Below are the code and all the weights of a small trained network. Each question names an input and a class and asks about switching units off, where a switched-off unit gives its printed mean instead of its output.

import numpy as np


def w(rows, s, z=0):
    codes = np.array(rows[::2]) - 128.0
    scale = np.full(codes.shape[1], s)
    scale[-1] = z or s
    return codes * scale


def norm(h):
    return h / np.sqrt((h * h).mean(-1, keepdims=True) + 1e-5)


def f(y):
    return y / 2 * (1 + np.tanh(0.7978845608 * (y + 0.044715 * y**3)))


def log_softmax(a):
    a = a - a.max(-1, keepdims=True)
    return a - np.log(np.exp(a).sum(-1, keepdims=True))


def net(x, mask):
    res = np.array(x, float).reshape(1, 2) / 4 @ E
    u = 0
    for l in range(3):
        y = f(norm(res) @ A[l][:, :-1].T + A[l][:, -1])
        res = res + np.where(mask[u : u + 7], y, B[l][:, -1]) @ B[l][:, :-1]
        u += 7
    return log_softmax(norm(res)[-1] @ U[:, :-1].T + U[:, -1])


A, B = {}, {}
E = w([
[47,148,1,134],'x0',
[229,209,86,224],'x1',
],0.00049)
A[0] = w([
[120,179,77,182,98],'L0N1',
[223,149,169,147,79],'L0N2',
[139,109,118,126,127],'L0N3',
[108,71,250,67,101],'L0N4',
[139,134,122,107,125],'L0N5',
[59,68,40,58,89],'L0N6',
[214,147,184,168,7],'L0N7',
],0.0025,0.0011)
B[0] = w([
[181,141,88,56,185],'L0N1',
[70,172,172,185,225],'L0N2',
[123,127,125,133,126],'L0N3',
[160,68,3,109,253],'L0N4',
[125,125,127,132,124],'L0N5',
[107,180,239,152,238],'L0N6',
[70,156,160,153,164],'L0N7',
],0.0019,0.00047)
A[1] = w([
[18,99,101,58,46],'L1N1',
[57,119,147,96,2],'L1N2',
[112,158,252,52,151],'L1N3',
[225,14,90,124,251],'L1N4',
[30,123,161,92,49],'L1N5',
[153,54,243,92,79],'L1N6',
[153,178,234,217,53],'L1N7',
],0.0023,0.00064)
B[1] = w([
[178,132,181,201,179],'L1N1',
[181,163,142,184,82],'L1N2',
[51,186,98,173,166],'L1N3',
[5,48,96,119,254],'L1N4',
[147,201,175,184,131],'L1N5',
[87,160,67,111,133],'L1N6',
[160,64,205,147,222],'L1N7',
],0.002,0.00052)
A[2] = w([
[115,124,137,147,49],'L2N1',
[87,167,164,184,118],'L2N2',
[88,107,248,143,148],'L2N3',
[105,177,60,71,139],'L2N4',
[178,85,253,153,9],'L2N5',
[132,110,64,172,40],'L2N6',
[153,194,214,176,3],'L2N7',
],0.0036,0.00066)
B[2] = w([
[125,91,138,108,115],'L2N1',
[88,166,213,131,201],'L2N2',
[234,165,99,157,238],'L2N3',
[247,146,117,173,163],'L2N4',
[243,41,128,205,208],'L2N5',
[116,144,212,5,121],'L2N6',
[27,53,117,98,246],'L2N7',
],0.0018,0.0011)
U = w([
[20,9,27,4,177],'0',
[248,17,211,248,178],'1',
[9,250,243,203,181],'2',
[254,250,3,35,173],'3',
[157,135,195,52,2],'4',
[158,135,199,53,2],'5',
],0.009,0.0093)

Each question gives the input, the list of numbers given to net, and the class t.
The units are the neurons (one row each of A and B). Each row of codes is followed by its name. A weight is (code - 128) times the scale printed after its matrix; where a second scale follows, it is the last column's (A, B and U).
mask holds one flag per neuron, layer by layer. A switched-off neuron (its flag False) gives its mean, the last column of its row in B, instead of its output. The means were averaged over made-up inputs and are rounded, as every weight is.
A unit's drop is (log p(t) with every unit on - log p(t) with that unit switched off) / (log p(t) with every unit on - log p(t) with every unit switched off).
The circuit of an input: a set's keep is (log p(t) with only the set's units on - log p(t) with every unit switched off) / (log p(t) with every unit on - log p(t) with every unit switched off). Starting from the 12 units with the biggest drops (on a tie, the unit counted first), units are removed one at a time, each time the one whose removal leaves the highest keep (on an exact tie, the one counted first), for as long as the keep stays at least 0.8.
units of the circuit, in order: the units of the circuit, biggest drop first
top k neurons: the k neurons with the biggest drops, biggest first
k most important neurons of layer l: the k neurons of layer l with the biggest drops, biggest first
drop when u is switched off: that unit's drop, to one decimal
input [2,-2], class 2: units of the circuit, in order : [L0N6]
input [1,1], class 3: top 3 neurons : [L0N1, L0N4, L2N4]
input [5,1], class 3: units of the circuit, in order : [L0N1, L2N4]
input [4,-2], class 2: top 2 neurons : [L0N6, L1N3]
input [6,-1], class 2: 2 most important neurons of layer 0 : [L0N6, L0N4]
input [-6,0], class 0: top 2 neurons : [L0N4, L0N6]
input [2,-7], class 2: top 2 neurons : [L0N6, L1N7]
input [5,-8], class 2: top 2 neurons : [L0N6, L1N7]
input [0,-1], class 0: top 2 neurons : [L0N4, L1N4]
input [1,-1], class 2: top 2 neurons : [L0N6, L1N3]
input [2,0], class 2: drop when L1N3 is switched off : 2.0
input [-8,-4], class 0: drop when L0N4 is switched off : 2.0
input [-4,-2], class 0: drop when L0N4 is switched off : 1.3
input [-3,-3], class 0: drop when L0N4 is switched off : 2.0
input [-2,-1], class 0: units of the circuit, in order : [L0N4]
